Here is a tiny trained network, its code and every weight. The questions are about switching its units off for an input and a target symbol, where a switched-off unit gives its printed mean instead of its output.

import numpy as np


def w(rows, s, z=0):
    codes = np.array(rows[::2]) - 128.0
    scale = np.full(codes.shape[1], s)
    scale[-1] = z or s
    return codes * scale


def norm(h):
    return h / np.sqrt((h * h).mean(-1, keepdims=True) + 1e-5)


def f(y):
    return np.maximum(y, 0)


def softmax(a):
    e = np.exp(a - a.max(-1, keepdims=True))
    return e / e.sum(-1, keepdims=True)


def log_softmax(a):
    a = a - a.max(-1, keepdims=True)
    return a - np.log(np.exp(a).sum(-1, keepdims=True))


def net(x, mask):
    ids = ['αβγδεζηθλμξστφψ'.index(c) for c in x.split()]
    T = len(ids)
    res = E[ids] + P[:T]
    u = 0
    for l in range(2):
        r = norm(res)
        for j in range(2):
            rows = slice(4 * j, 4 * j + 4)
            q, k, v = (r @ M[l][rows].T for M in (Q, K, V))
            z = softmax(np.where(np.tri(T) > 0, q @ k.T / 4**0.5, -1e9)) @ v
            o = O[l][rows]
            res = res + np.where(mask[u + j], z, o[:, -1]) @ o[:, :-1]
        u += 2
        y = f(norm(res) @ A[l][:, :-1].T + A[l][:, -1])
        res = res + np.where(mask[u : u + 16], y, B[l][:, -1]) @ B[l][:, :-1]
        u += 16
    return log_softmax(norm(res)[-1] @ U[:, :-1].T + U[:, -1])


Q, K, V, O, A, B = {}, {}, {}, {}, {}, {}
E = w([
[115,229,136],'α',
[215,86,126],'β',
[144,119,108],'γ',
[62,73,140],'δ',
[176,91,110],'ε',
[77,153,125],'ζ',
[162,149,122],'η',
[106,50,181],'θ',
[184,106,58],'λ',
[103,119,52],'μ',
[166,180,215],'ξ',
[98,161,169],'σ',
[251,111,80],'τ',
[155,88,124],'φ',
[162,66,175],'ψ',
],0.024)
P = w([
[3,139,140],'0',
[25,130,132],'1',
[52,132,124],'2',
[69,127,120],'3',
[82,120,112],'4',
[96,129,107],'5',
[107,122,103],'6',
[113,110,99],'7',
[112,116,99],'8',
[122,118,93],'9',
[124,119,96],'10',
[126,120,94],'11',
],0.0026)
Q[0] = w([
[136,87,62],'0.h1',
[150,204,3],'0.h1',
[194,146,208],'0.h1',
[68,132,196],'0.h1',
[113,133,131],'0.h2',
[155,141,97],'0.h2',
[117,151,107],'0.h2',
[97,142,129],'0.h2',
],0.024)
K[0] = w([
[107,99,55],'0.h1',
[95,192,2],'0.h1',
[196,137,172],'0.h1',
[119,129,227],'0.h1',
[125,132,131],'0.h2',
[120,133,94],'0.h2',
[112,143,110],'0.h2',
[116,142,135],'0.h2',
],0.029)
V[0] = w([
[188,85,103],'0.h1',
[253,176,34],'0.h1',
[156,157,103],'0.h1',
[36,152,181],'0.h1',
[103,117,223],'0.h2',
[127,104,119],'0.h2',
[116,172,40],'0.h2',
[158,168,144],'0.h2',
],0.0029)
O[0] = w([
[102,101,163,240],'0.h1',
[83,2,149,201],'0.h1',
[116,83,126,122],'0.h1',
[164,190,90,3],'0.h1',
[52,164,173,61],'0.h2',
[127,101,126,173],'0.h2',
[222,116,110,75],'0.h2',
[116,178,114,97],'0.h2',
],0.0039,0.0003)
A[0] = w([
[73,124,90,118],'0.n1',
[111,77,162,151],'0.n2',
[68,210,76,8],'0.n3',
[144,131,49,93],'0.n4',
[175,163,95,153],'0.n5',
[1,163,149,109],'0.n6',
[142,120,122,89],'0.n7',
[168,105,238,1],'0.n8',
[154,180,171,61],'0.n9',
[189,80,120,107],'0.n10',
[137,112,44,94],'0.n11',
[33,79,90,55],'0.n12',
[147,147,208,16],'0.n13',
[72,164,47,40],'0.n14',
[153,143,44,125],'0.n15',
[118,54,123,206],'0.n16',
],0.012,0.0025)
B[0] = w([
[97,185,154,170],'0.n1',
[100,96,92,199],'0.n2',
[116,202,203,190],'0.n3',
[152,71,88,194],'0.n4',
[160,96,107,187],'0.n5',
[33,60,187,225],'0.n6',
[119,128,136,143],'0.n7',
[138,29,126,222],'0.n8',
[189,60,194,185],'0.n9',
[102,48,165,235],'0.n10',
[169,65,101,206],'0.n11',
[43,251,131,202],'0.n12',
[158,54,182,186],'0.n13',
[171,224,80,183],'0.n14',
[144,47,101,206],'0.n15',
[178,30,103,254],'0.n16',
],0.016,0.0052)
Q[1] = w([
[2,165,157],'1.h1',
[187,202,200],'1.h1',
[144,144,89],'1.h1',
[88,66,110],'1.h1',
[167,27,137],'1.h2',
[240,82,30],'1.h2',
[152,253,36],'1.h2',
[39,198,187],'1.h2',
],0.012)
K[1] = w([
[5,146,189],'1.h1',
[152,180,192],'1.h1',
[124,119,106],'1.h1',
[125,100,99],'1.h1',
[125,141,70],'1.h2',
[178,90,62],'1.h2',
[172,75,170],'1.h2',
[93,150,194],'1.h2',
],0.021)
V[1] = w([
[128,231,58],'1.h1',
[131,145,141],'1.h1',
[124,131,90],'1.h1',
[128,236,54],'1.h1',
[143,191,2],'1.h2',
[66,62,138],'1.h2',
[92,103,107],'1.h2',
[122,93,242],'1.h2',
],0.0075)
O[1] = w([
[143,6,94,8],'1.h1',
[142,123,130,107],'1.h1',
[111,103,116,126],'1.h1',
[143,2,93,3],'1.h1',
[97,221,163,158],'1.h2',
[83,119,91,168],'1.h2',
[96,140,115,158],'1.h2',
[172,30,112,88],'1.h2',
],0.0087,0.0054)
A[1] = w([
[150,151,45,160],'1.n1',
[114,113,231,105],'1.n2',
[191,90,200,120],'1.n3',
[178,97,201,49],'1.n4',
[168,63,63,100],'1.n5',
[181,134,156,86],'1.n6',
[141,105,229,54],'1.n7',
[87,115,31,167],'1.n8',
[214,176,172,91],'1.n9',
[162,160,174,117],'1.n10',
[184,139,251,4],'1.n11',
[189,105,116,91],'1.n12',
[14,79,115,90],'1.n13',
[172,85,189,48],'1.n14',
[43,218,191,86],'1.n15',
[93,232,110,245],'1.n16',
],0.013,0.0028)
B[1] = w([
[99,26,167,161],'1.n1',
[144,6,164,243],'1.n2',
[111,230,113,254],'1.n3',
[126,216,76,219],'1.n4',
[139,178,185,234],'1.n5',
[92,171,153,162],'1.n6',
[69,32,178,229],'1.n7',
[121,102,61,182],'1.n8',
[215,64,159,174],'1.n9',
[165,91,92,166],'1.n10',
[118,109,8,219],'1.n11',
[154,81,109,182],'1.n12',
[80,228,84,216],'1.n13',
[119,204,82,224],'1.n14',
[182,187,247,205],'1.n15',
[170,107,54,168],'1.n16',
],0.02,0.0073)
U = w([
[70,89,6,1],'α',
[85,195,42,68],'β',
[45,84,112,156],'γ',
[152,71,141,128],'δ',
[138,58,126,194],'ε',
[89,151,117,172],'ζ',
[91,88,212,150],'η',
[195,73,233,58],'θ',
[69,174,114,192],'λ',
[189,140,116,155],'μ',
[156,170,52,132],'ξ',
[203,177,158,131],'σ',
[85,37,181,62],'τ',
[142,173,207,214],'φ',
[153,227,109,136],'ψ',
],0.018,0.0056)

Each question gives the input, a string of symbols that net reads in full, and the target symbol t.
The units are the heads (4 rows each of Q, K, V and O) and the neurons (one row each of A and B). Each row of codes is followed by its name. A weight is (code - 128) times the scale printed after its matrix; where a second scale follows, it is the last column's (O, A, B and U).
mask holds one flag per unit, layer by layer, with each layer's heads first. A switched-off unit (its flag False) gives its mean, the last column of its rows in O or B, instead of its output. The means were averaged over made-up inputs and are rounded, as every weight is.
A unit's drop is (log p(t) with every unit on - log p(t) with that unit switched off) / (log p(t) with every unit on - log p(t) with every unit switched off).
The circuit of an input: a set's keep is (log p(t) with only the set's units on - log p(t) with every unit switched off) / (log p(t) with every unit on - log p(t) with every unit switched off). Starting from the 12 units with the biggest drops (on a tie, the unit counted first), units are removed one at a time, each time the one whose removal leaves the highest keep (on an exact tie, the one counted first), for as long as the keep stays at least 0.8.
circuit, biggest first: the units of the circuit, biggest drop first
most important unit: the unit with the biggest drop
top k neurons: the k neurons with the biggest drops, biggest first
k most important neurons of layer l: the k neurons of layer l with the biggest drops, biggest first
heads that matter: for each layer, one digit per head in row order, 1 if its drop is at least 0.15 and else 0, layers parted by /
drop when u is switched off: that unit's drop, to one decimal
input β τ γ ξ θ λ α γ η η, target ψ: 4 most important neurons of layer 1 : [1.n2 1.n11 1.n5 1.n15]
input τ μ θ ξ θ η ε ζ τ δ ψ ε, target ψ: most important unit : 1.h2
input ξ φ β ψ σ ξ θ θ ζ ε μ ξ, target θ: top 4 neurons : [1.n2 1.n7 0.n16 1.n9]
input θ γ ξ, target ε: top 3 neurons : [1.n2 1.n11 1.n7]
input γ ε δ, target λ: 2 most important neurons of layer 0 : [0.n6 0.n12]
input θ θ τ δ μ σ ψ φ β, target β: circuit, biggest first : [1.h2 1.n3 1.n15 0.n14]
input η ξ θ α μ λ, target ε: circuit, biggest first : [1.n15 1.n13 1.n11]
input φ ξ γ ζ θ, target γ: heads that matter : 00 / 00
input σ ξ μ ψ ε η α α θ α σ β, target β: circuit, biggest first : [1.h2 1.n3 0.n14 1.n15]
input η θ ε β, target σ: heads that matter : 00 / 11
input μ ξ δ μ η μ ε δ ε θ ε, target ψ: 2 most important neurons of layer 1 : [1.n2 1.n5]
input ξ ξ ξ δ, target λ: 2 most important neurons of layer 0 : [0.n12 0.n6]
input ε ξ σ λ ζ, target φ: top 3 neurons : [1.n15 0.n3 0.n6]
input ψ ξ ξ ξ μ ζ α φ, target λ: most important unit : 1.h2
input β ζ θ ξ η, target ψ: 2 most important neurons of layer 0 : [0.n6 0.n3]
input ξ β ξ ζ α, target θ: 2 most important neurons of layer 0 : [0.n3 0.n6]
input ε α φ φ η γ β, target σ: 4 most important neurons of layer 1 : [1.n11 1.n2 1.n5 1.n13]
input γ η θ η ξ φ, target β: top 2 neurons : [1.n2 1.n15]
input ε ξ ξ γ ξ α, target θ: 3 most important neurons of layer 1 : [1.n15 1.n2 1.n7]
input μ λ ε φ, target λ: top neuron : [0.n16]
input δ μ σ ξ θ ξ, target θ: top 2 neurons : [1.n2 1.n7]
input α γ ε φ β τ θ θ σ τ φ ξ, target ε: drop when 0.n6 is switched off : 0.0
input η μ φ δ φ λ λ ψ η δ ψ, target γ: drop when 1.h2 is switched off : 0.4
input α θ α τ λ μ σ η θ τ, target σ: drop when 1.n5 is switched off : 0.4
input φ η ξ θ, target γ: drop when 1.n13 is switched off : 0.4
